Here is a tiny trained network, its code and every weight. The questions are about switching its units off for an input and a class, where a switched-off unit gives its printed mean instead of its output.

import numpy as np


def w(rows, s, z=0):
    codes = np.array(rows[::2]) - 128.0
    scale = np.full(codes.shape[1], s)
    scale[-1] = z or s
    return codes * scale


def f(y):
    return np.maximum(y, 0)


def log_softmax(a):
    a = a - a.max(-1, keepdims=True)
    return a - np.log(np.exp(a).sum(-1, keepdims=True))


def net(x, mask):
    res = np.array(x, float).reshape(1, 4) / 4 @ E
    y = f(res @ A[0][:, :-1].T + A[0][:, -1])
    res = res + np.where(mask, y, B[0][:, -1]) @ B[0][:, :-1]
    return log_softmax(res[-1] @ U[:, :-1].T + U[:, -1])


A, B = {}, {}
E = w([
[70,205,173,248],'x0',
[95,116,103,123],'x1',
[153,137,147,133],'x2',
[165,234,9,123],'x3',
],0.012)
A[0] = w([
[74,49,251,40,240],'neuron 1',
[185,69,99,29,254],'neuron 2',
[77,239,96,189,170],'neuron 3',
[53,146,193,152,209],'neuron 4',
[180,134,71,9,166],'neuron 5',
[182,234,59,126,197],'neuron 6',
],0.011,0.0058)
B[0] = w([
[188,138,116,248,255],'neuron 1',
[191,11,103,86,224],'neuron 2',
[218,231,60,74,210],'neuron 3',
[106,167,192,234,198],'neuron 4',
[129,74,181,69,206],'neuron 5',
[144,150,121,74,213],'neuron 6',
],0.012,0.019)
U = w([
[176,64,124,175,229],'0',
[98,106,140,136,11],'1',
[111,112,139,5,215],'2',
[25,107,138,135,32],'3',
[113,114,154,119,4],'4',
[91,169,183,186,229],'5',
[83,113,178,103,31],'6',
[143,170,92,103,98],'7',
],0.016,0.0039)

Each question gives the input, the list of numbers given to net, and the class t.
The units are the neurons (one row each of A and B). Each row of codes is followed by its name. A weight is (code - 128) times the scale printed after its matrix; where a second scale follows, it is the last column's (A, B and U).
mask holds one flag per neuron, in row order. A switched-off neuron (its flag False) gives its mean, the last column of its row in B, instead of its output. The means were averaged over made-up inputs and are rounded, as every weight is.
A unit's drop is (log p(t) with every unit on - log p(t) with that unit switched off) / (log p(t) with every unit on - log p(t) with every unit switched off).
The circuit of an input: a set's keep is (log p(t) with only the set's units on - log p(t) with every unit switched off) / (log p(t) with every unit on - log p(t) with every unit switched off). Starting from all 6 units, units are removed one at a time, each time the one whose removal leaves the highest keep (on an exact tie, the one counted first), for as long as the keep stays at least 0.8.
circuit, biggest first: the units of the circuit, biggest drop first
most important unit: the unit with the biggest drop
top k neurons: the k neurons with the biggest drops, biggest first
drop of u: that unit's drop, to one decimal
input [-2,2,-2,3], class 2: most important unit	neuron 1
input [1,5,-7,1], class 7: circuit, biggest first	[neuron 5; neuron 1]
input [1,-7,5,-7], class 5: top 2 neurons	[neuron 2; neuron 4]
input [3,-5,3,1], class 7: top 2 neurons	[neuron 1; neuron 3]
input [6,-3,7,0], class 5: top 2 neurons	[neuron 4; neuron 2]
input [1,-4,6,2], class 7: top 2 neurons	[neuron 5; neuron 2]
input [-2,-6,0,1], class 2: top 2 neurons	[neuron 1; neuron 4]
input [2,4,7,-6], class 5: top 2 neurons	[neuron 2; neuron 4]
input [6,-7,5,0], class 5: top 2 neurons	[neuron 4; neuron 2]
input [6,6,5,0], class 5: top 2 neurons	[neuron 4; neuron 2]
input [-4,1,4,1], class 2: top 3 neurons	[neuron 1; neuron 4; neuron 5]
input [-4,-6,5,2], class 2: drop of neuron 1	0.4
input [3,5,-6,-8], class 5: drop of neuron 2	0.2
input [4,5,-5,2], class 7: most important unit	neuron 3
input [-2,3,-8,3], class 2: drop of neuron 1	0.3
